Below are the code and all the weights of a small trained network. Each question names an input and a target symbol and asks about switching units off, where a switched-off unit gives its printed mean instead of its output.

import numpy as np


def w(rows, s, z=0):
    codes = np.array(rows[::2]) - 128.0
    scale = np.full(codes.shape[1], s)
    scale[-1] = z or s
    return codes * scale


def f(y):
    return y / 2 * (1 + np.tanh(0.7978845608 * (y + 0.044715 * y**3)))


def softmax(a):
    e = np.exp(a - a.max(-1, keepdims=True))
    return e / e.sum(-1, keepdims=True)


def log_softmax(a):
    a = a - a.max(-1, keepdims=True)
    return a - np.log(np.exp(a).sum(-1, keepdims=True))


def net(x, mask):
    ids = ['αβδεζηθμσ'.index(c) for c in x.split()]
    T = len(ids)
    res = E[ids] + P[:T]
    r = res
    for j in range(2):
        rows = slice(3 * j, 3 * j + 3)
        q, k, v = (r @ M[0][rows].T for M in (Q, K, V))
        z = softmax(np.where(np.tri(T) > 0, q @ k.T / 3**0.5, -1e9)) @ v
        o = O[0][rows]
        res = res + np.where(mask[j], z, o[:, -1]) @ o[:, :-1]
    y = f(res @ A[0][:, :-1].T + A[0][:, -1])
    res = res + np.where(mask[2:6], y, B[0][:, -1]) @ B[0][:, :-1]
    return log_softmax(res[-1] @ U[:, :-1].T + U[:, -1])


Q, K, V, O, A, B = {}, {}, {}, {}, {}, {}
E = w([
[117,77,116,13,192,178,73],'α',
[160,133,157,110,251,98,155],'β',
[133,158,194,236,217,140,76],'δ',
[109,70,86,134,241,121,164],'ε',
[12,150,74,203,167,170,206],'ζ',
[166,198,70,164,222,213,161],'η',
[12,123,165,14,125,178,244],'θ',
[129,135,242,51,126,206,187],'μ',
[67,151,177,161,104,125,109],'σ',
],0.015)
P = w([
[111,24,182,72,57,91,166],'0',
[64,104,119,43,159,163,107],'1',
[47,160,118,77,189,162,86],'2',
[58,202,141,126,199,143,92],'3',
[79,231,173,160,213,122,115],'4',
[92,230,254,178,207,117,160],'5',
],0.0078)
Q[0] = w([
[238,119,100,183,69,125,99],'h0',
[69,199,97,107,110,158,108],'h0',
[4,196,169,121,207,235,85],'h0',
[95,108,125,163,98,169,151],'h1',
[171,69,106,162,139,117,93],'h1',
[200,88,101,149,126,106,143],'h1',
],0.012)
K[0] = w([
[126,159,162,87,27,188,84],'h0',
[112,181,80,185,178,224,154],'h0',
[91,179,137,207,255,117,147],'h0',
[35,152,149,214,120,67,119],'h1',
[111,76,111,98,44,98,68],'h1',
[102,102,164,59,34,133,76],'h1',
],0.0089)
V[0] = w([
[144,66,151,234,107,178,2],'h0',
[133,69,231,102,201,75,59],'h0',
[106,31,112,201,195,96,213],'h0',
[121,86,192,82,142,203,236],'h1',
[235,158,87,143,141,133,114],'h1',
[205,94,138,211,232,168,203],'h1',
],0.0081)
O[0] = w([
[126,66,187,110,142,180,102,80],'h0',
[119,141,146,81,49,116,15,226],'h0',
[25,126,91,159,127,180,108,241],'h0',
[101,131,68,133,8,135,138,251],'h1',
[156,120,75,105,155,175,129,64],'h1',
[165,186,61,162,160,183,127,254],'h1',
],0.012,0.0075)
A[0] = w([
[94,51,168,211,78,3,76,196],'n0',
[78,144,139,90,114,209,102,251],'n1',
[150,213,177,234,82,114,94,59],'n2',
[137,144,135,168,67,115,6,164],'n3',
],0.0062,0.0028)
B[0] = w([
[127,94,10,139,115,125,63,160],'n0',
[106,123,98,122,74,161,179,249],'n1',
[168,92,117,136,132,110,167,170],'n2',
[124,147,174,127,163,186,64,222],'n3',
],0.012,0.013)
U = w([
[95,136,86,150,136,142,101,234],'α',
[104,254,141,122,132,100,94,102],'β',
[174,174,167,168,76,103,134,210],'δ',
[174,109,81,121,146,144,154,88],'ε',
[112,80,110,156,157,84,97,110],'ζ',
[128,105,105,71,163,92,100,63],'η',
[119,79,167,139,147,158,113,72],'θ',
[88,138,119,133,137,56,118,1],'μ',
[85,75,145,182,145,117,157,73],'σ',
],0.0097,0.0041)

Each question gives the input, a string of symbols that net reads in full, and the target symbol t.
The units are the heads (3 rows each of Q, K, V and O) and the neurons (one row each of A and B). Each row of codes is followed by its name. A weight is (code - 128) times the scale printed after its matrix; where a second scale follows, it is the last column's (O, A, B and U).
mask holds one flag per unit, heads first, then neurons. A switched-off unit (its flag False) gives its mean, the last column of its rows in O or B, instead of its output. The means were averaged over made-up inputs and are rounded, as every weight is.
A unit's drop is (log p(t) with every unit on - log p(t) with that unit switched off) / (log p(t) with every unit on - log p(t) with every unit switched off).
The circuit of an input: a set's keep is (log p(t) with only the set's units on - log p(t) with every unit switched off) / (log p(t) with every unit on - log p(t) with every unit switched off). Starting from all 6 units, units are removed one at a time, each time the one whose removal leaves the highest keep (on an exact tie, the one counted first), for as long as the keep stays at least 0.8.
units of the circuit, in order: the units of the circuit, biggest drop first
top k neurons: the k neurons with the biggest drops, biggest first
heads that matter: for each layer, one digit per head in row order, 1 if its drop is at least 0.15 and else 0, layers parted by /
drop when u is switched off: that unit's drop, to one decimal
input μ ε η, target ε: units of the circuit, in order : (h0)
input μ σ μ, target δ: units of the circuit, in order : (h0, h1)
input β μ δ α σ, target θ: units of the circuit, in order : (h0, h1)
input μ μ μ θ, target μ: units of the circuit, in order : (h1, h0, n3)
input δ η ε ζ ζ θ, target σ: heads that matter : 10
input μ β β, target β: heads that matter : 10
input η η α, target ε: units of the circuit, in order : (h0, h1)
input α α α, target η: heads that matter : 11
input μ μ μ μ β α, target β: top 2 neurons : (n0, n3)
input μ σ μ δ, target θ: top 2 neurons : (n3, n2)
input α ζ μ μ, target σ: top 2 neurons : (n3, n0)
input μ μ μ, target δ: drop when h1 is switched off : 0.2
input σ δ δ μ, target θ: drop when h0 is switched off : 0.9
input μ η θ, target ε: top neuron : (n3)
input θ β β, target β: drop when h0 is switched off : 0.6
